Below are the code and all the weights of a small trained network. Each question names an input and a class and asks about switching units off, where a switched-off unit gives its printed mean instead of its output.

import numpy as np


def w(rows, s, z=0):
    codes = np.array(rows[::2]) - 128.0
    scale = np.full(codes.shape[1], s)
    scale[-1] = z or s
    return codes * scale


def f(y):
    return np.maximum(y, 0)


def log_softmax(a):
    a = a - a.max(-1, keepdims=True)
    return a - np.log(np.exp(a).sum(-1, keepdims=True))


def net(x, mask):
    res = np.array(x, float).reshape(1, 7) / 4 @ E
    y = f(res @ A[0][:, :-1].T + A[0][:, -1])
    res = res + np.where(mask, y, B[0][:, -1]) @ B[0][:, :-1]
    return log_softmax(res[-1] @ U[:, :-1].T + U[:, -1])


A, B = {}, {}
E = w([
[169,67,246,195,47],'x0',
[175,76,103,153,40],'x1',
[160,244,194,5,61],'x2',
[78,122,159,153,156],'x3',
[211,253,34,205,169],'x4',
[56,158,133,157,41],'x5',
[93,94,200,202,174],'x6',
],0.0062)
A[0] = w([
[105,135,136,95,62,68],'neuron 1',
[176,205,101,100,153,138],'neuron 2',
[181,97,157,108,216,159],'neuron 3',
[106,109,142,89,36,181],'neuron 4',
[120,131,162,97,129,78],'neuron 5',
[137,103,164,116,93,137],'neuron 6',
[126,125,151,161,45,68],'neuron 7',
[123,114,133,56,89,109],'neuron 8',
[164,112,94,134,121,146],'neuron 9',
[182,101,58,158,114,152],'neuron 10',
[129,120,137,140,111,1],'neuron 11',
[126,103,142,93,51,129],'neuron 12',
[9,119,145,123,140,187],'neuron 13',
[160,192,82,46,123,229],'neuron 14',
[117,143,168,130,239,130],'neuron 15',
[124,115,18,158,142,81],'neuron 16',
[127,130,135,43,87,141],'neuron 17',
[90,212,98,128,125,168],'neuron 18',
[89,93,138,147,47,95],'neuron 19',
[152,177,85,93,80,101],'neuron 20',
[198,106,106,128,85,125],'neuron 21',
[115,95,137,108,57,136],'neuron 22',
[151,127,142,122,173,51],'neuron 23',
[148,96,74,142,141,72],'neuron 24',
[194,119,191,150,125,185],'neuron 25',
],0.012,0.0057)
B[0] = w([
[116,179,168,61,167,165],'neuron 1',
[202,183,158,161,206,215],'neuron 2',
[15,101,109,72,52,204],'neuron 3',
[157,213,231,66,140,226],'neuron 4',
[98,218,65,120,103,150],'neuron 5',
[137,203,183,125,150,187],'neuron 6',
[62,134,233,46,138,180],'neuron 7',
[44,167,87,46,78,183],'neuron 8',
[104,170,90,103,99,173],'neuron 9',
[168,172,72,112,58,213],'neuron 10',
[63,143,192,70,231,129],'neuron 11',
[84,216,191,1,82,200],'neuron 12',
[197,175,45,163,213,223],'neuron 13',
[165,175,202,82,238,254],'neuron 14',
[82,84,82,122,89,200],'neuron 15',
[178,151,50,147,147,218],'neuron 16',
[125,207,215,28,141,203],'neuron 17',
[214,135,153,194,216,201],'neuron 18',
[120,186,161,62,219,196],'neuron 19',
[167,181,109,88,158,186],'neuron 20',
[93,198,62,80,93,185],'neuron 21',
[95,219,156,34,200,198],'neuron 22',
[112,79,140,72,130,140],'neuron 23',
[181,203,67,107,107,171],'neuron 24',
[69,156,223,165,53,208],'neuron 25',
],0.0075,0.009)
U = w([
[75,111,176,204,44,15],'0',
[121,83,110,232,148,37],'1',
[115,98,95,140,197,232],'2',
[107,145,201,11,97,159],'3',
[138,161,187,192,83,129],'4',
[96,137,35,97,72,174],'5',
[211,210,126,165,140,141],'6',
[161,119,168,135,146,1],'7',
],0.011,0.0067)

Each question gives the input, the list of numbers given to net, and the class t.
The units are the neurons (one row each of A and B). Each row of codes is followed by its name. A weight is (code - 128) times the scale printed after its matrix; where a second scale follows, it is the last column's (A, B and U).
mask holds one flag per neuron, in row order. A switched-off neuron (its flag False) gives its mean, the last column of its row in B, instead of its output. The means were averaged over made-up inputs and are rounded, as every weight is.
A unit's drop is (log p(t) with every unit on - log p(t) with that unit switched off) / (log p(t) with every unit on - log p(t) with every unit switched off).
The circuit of an input: a set's keep is (log p(t) with only the set's units on - log p(t) with every unit switched off) / (log p(t) with every unit on - log p(t) with every unit switched off). Starting from the 12 units with the biggest drops (on a tie, the unit counted first), units are removed one at a time, each time the one whose removal leaves the highest keep (on an exact tie, the one counted first), for as long as the keep stays at least 0.8.
units of the circuit, in order: the units of the circuit, biggest drop first
unit that matters most: the unit with the biggest drop
top k neurons: the k neurons with the biggest drops, biggest first
drop of u: that unit's drop, to one decimal
input [4,4,-7,1,6,6,5], class 4: units of the circuit, in order	[neuron 13; neuron 14]
input [-5,-8,1,-5,2,-2,-1], class 6: units of the circuit, in order	[neuron 2]
input [2,-5,7,7,3,1,-4], class 6: units of the circuit, in order	[neuron 18; neuron 2]
input [2,4,-6,1,4,7,-8], class 5: units of the circuit, in order	[neuron 2; neuron 14]
input [-8,-2,0,-3,-6,-3,4], class 2: units of the circuit, in order	[neuron 13; neuron 12; neuron 4]
input [5,4,-4,2,8,1,4], class 4: units of the circuit, in order	[neuron 25; neuron 13; neuron 14]
input [-6,1,5,0,0,4,-4], class 6: top 2 neurons	[neuron 18; neuron 2]
input [-8,-8,-1,1,3,-7,-1], class 2: top 3 neurons	[neuron 15; neuron 3; neuron 4]
input [4,8,-7,4,3,7,-6], class 3: top 3 neurons	[neuron 7; neuron 19; neuron 13]
input [2,4,-3,2,0,-2,8], class 4: top 2 neurons	[neuron 25; neuron 8]
input [-8,-6,6,-3,-1,1,-5], class 6: top 2 neurons	[neuron 18; neuron 2]
input [1,-4,3,2,-1,6,8], class 4: drop of neuron 8	0.0
input [-3,-3,-7,3,-8,-1,-7], class 2: drop of neuron 10	0.1
input [4,-4,-1,7,-2,0,8], class 1: unit that matters most	neuron 13
input [6,-1,-3,5,8,6,7], class 4: drop of neuron 17	-0.1
input [-3,5,0,-2,2,-8,4], class 5: drop of neuron 3	0.2
